Here is a tiny trained network, its code and every weight. The questions are about switching its units off for an input and a class, where a switched-off unit gives its printed mean instead of its output.

import numpy as np


def w(rows, s, z=0):
    codes = np.array(rows[::2]) - 128.0
    scale = np.full(codes.shape[1], s)
    scale[-1] = z or s
    return codes * scale


def f(y):
    return y / 2 * (1 + np.tanh(0.7978845608 * (y + 0.044715 * y**3)))


def log_softmax(a):
    a = a - a.max(-1, keepdims=True)
    return a - np.log(np.exp(a).sum(-1, keepdims=True))


def net(x, mask):
    res = np.array(x, float).reshape(1, 3) / 4 @ E
    y = f(res @ A[0][:, :-1].T + A[0][:, -1])
    res = res + np.where(mask, y, B[0][:, -1]) @ B[0][:, :-1]
    return log_softmax(res[-1] @ U[:, :-1].T + U[:, -1])


A, B = {}, {}
E = w([
[172,109,210,85,85,59,223],'x0',
[163,130,133,254,19,138,176],'x1',
[221,250,178,111,96,146,94],'x2',
],0.0074)
A[0] = w([
[162,176,146,123,123,127,101,254],'neuron 1',
[100,57,118,134,145,120,157,83],'neuron 2',
[81,94,117,153,147,112,156,134],'neuron 3',
[117,42,94,140,132,98,140,163],'neuron 4',
[106,138,138,47,156,127,108,79],'neuron 5',
[111,127,119,69,167,136,103,145],'neuron 6',
[134,109,178,97,113,126,168,74],'neuron 7',
[104,137,104,152,133,154,81,181],'neuron 8',
[111,129,133,77,149,123,116,182],'neuron 9',
[123,124,125,66,154,122,99,89],'neuron 10',
[112,154,97,158,139,171,49,86],'neuron 11',
[114,138,128,55,143,108,83,140],'neuron 12',
[131,142,127,250,102,134,158,136],'neuron 13',
[88,53,139,137,135,146,158,119],'neuron 14',
[98,51,109,128,123,127,134,81],'neuron 15',
[99,99,130,135,146,127,140,56],'neuron 16',
[145,122,115,184,98,118,133,75],'neuron 17',
[129,130,169,106,126,86,211,133],'neuron 18',
[158,86,171,59,117,93,239,113],'neuron 19',
[128,143,132,215,103,133,152,92],'neuron 20',
[124,132,112,93,161,110,125,64],'neuron 21',
[101,129,64,190,157,156,52,109],'neuron 22',
[182,236,172,113,121,137,95,68],'neuron 23',
],0.011,0.0068)
B[0] = w([
[2,139,166,133,98,154,183,254],'neuron 1',
[151,165,114,85,126,105,155,173],'neuron 2',
[104,152,135,116,129,122,165,180],'neuron 3',
[64,160,142,111,106,147,184,214],'neuron 4',
[213,83,108,119,111,116,130,198],'neuron 5',
[123,76,159,133,109,131,145,222],'neuron 6',
[169,142,127,126,133,103,92,153],'neuron 7',
[74,136,177,149,114,128,104,203],'neuron 8',
[111,92,148,156,108,148,151,214],'neuron 9',
[191,95,114,121,129,120,134,182],'neuron 10',
[180,162,158,118,112,75,73,196],'neuron 11',
[142,77,140,126,109,132,148,221],'neuron 12',
[140,30,172,117,111,130,149,220],'neuron 13',
[114,160,129,101,118,127,172,186],'neuron 14',
[166,165,107,94,128,103,156,169],'neuron 15',
[189,146,110,104,133,107,133,127],'neuron 16',
[192,101,109,102,127,121,124,147],'neuron 17',
[120,141,153,149,113,130,65,209],'neuron 18',
[108,148,192,152,101,107,40,247],'neuron 19',
[197,75,119,111,118,119,132,175],'neuron 20',
[194,115,101,108,128,116,123,142],'neuron 21',
[137,166,185,132,92,98,51,228],'neuron 22',
[174,196,99,48,127,71,187,223],'neuron 23',
],0.028,0.0072)
U = w([
[118,157,159,146,103,85,21,130],'0',
[115,188,106,62,115,97,222,95],'1',
[165,2,131,132,103,144,155,114],'2',
[16,114,126,198,135,216,148,254],'3',
[148,128,65,129,142,125,122,102],'4',
[145,141,103,152,184,110,102,88],'5',
[151,133,94,129,133,139,111,102],'6',
],0.0099,0.0056)

Each question gives the input, the list of numbers given to net, and the class t.
The units are the neurons (one row each of A and B). Each row of codes is followed by its name. A weight is (code - 128) times the scale printed after its matrix; where a second scale follows, it is the last column's (A, B and U).
mask holds one flag per neuron, in row order. A switched-off neuron (its flag False) gives its mean, the last column of its row in B, instead of its output. The means were averaged over made-up inputs and are rounded, as every weight is.
A unit's drop is (log p(t) with every unit on - log p(t) with that unit switched off) / (log p(t) with every unit on - log p(t) with every unit switched off).
The circuit of an input: a set's keep is (log p(t) with only the set's units on - log p(t) with every unit switched off) / (log p(t) with every unit on - log p(t) with every unit switched off). Starting from the 12 units with the biggest drops (on a tie, the unit counted first), units are removed one at a time, each time the one whose removal leaves the highest keep (on an exact tie, the one counted first), for as long as the keep stays at least 0.8.
units of the circuit, in order: the units of the circuit, biggest drop first
most important unit: the unit with the biggest drop
top k neurons: the k neurons with the biggest drops, biggest first
drop when u is switched off: that unit's drop, to one decimal
input [-1,4,2], class 2: most important unit : neuron 13
input [0,1,-3], class 3: top 3 neurons : [neuron 23; neuron 11; neuron 5]
input [7,-6,-6], class 0: top 2 neurons : [neuron 19; neuron 18]
input [5,-3,-4], class 0: top 2 neurons : [neuron 19; neuron 1]
input [7,6,1], class 0: top 2 neurons : [neuron 19; neuron 18]
input [6,-6,-2], class 0: top 3 neurons : [neuron 19; neuron 18; neuron 13]
input [7,-5,-7], class 0: top 4 neurons : [neuron 19; neuron 18; neuron 23; neuron 1]
input [1,-4,-2], class 2: top 2 neurons : [neuron 1; neuron 23]
input [-7,2,8], class 1: top 3 neurons : [neuron 23; neuron 19; neuron 1]
input [-4,3,5], class 1: top 4 neurons : [neuron 23; neuron 19; neuron 18; neuron 1]
input [-6,8,8], class 1: top 2 neurons : [neuron 23; neuron 1]
input [6,6,-2], class 0: top 3 neurons : [neuron 19; neuron 18; neuron 12]
input [5,2,-2], class 0: top 2 neurons : [neuron 19; neuron 1]
input [2,4,-1], class 2: units of the circuit, in order : [neuron 13]
input [-2,-7,-8], class 1: drop when neuron 4 is switched off : 0.1
input [-1,-3,2], class 3: drop when neuron 13 is switched off : 0.1
input [0,3,-4], class 1: drop when neuron 18 is switched off : 0.0
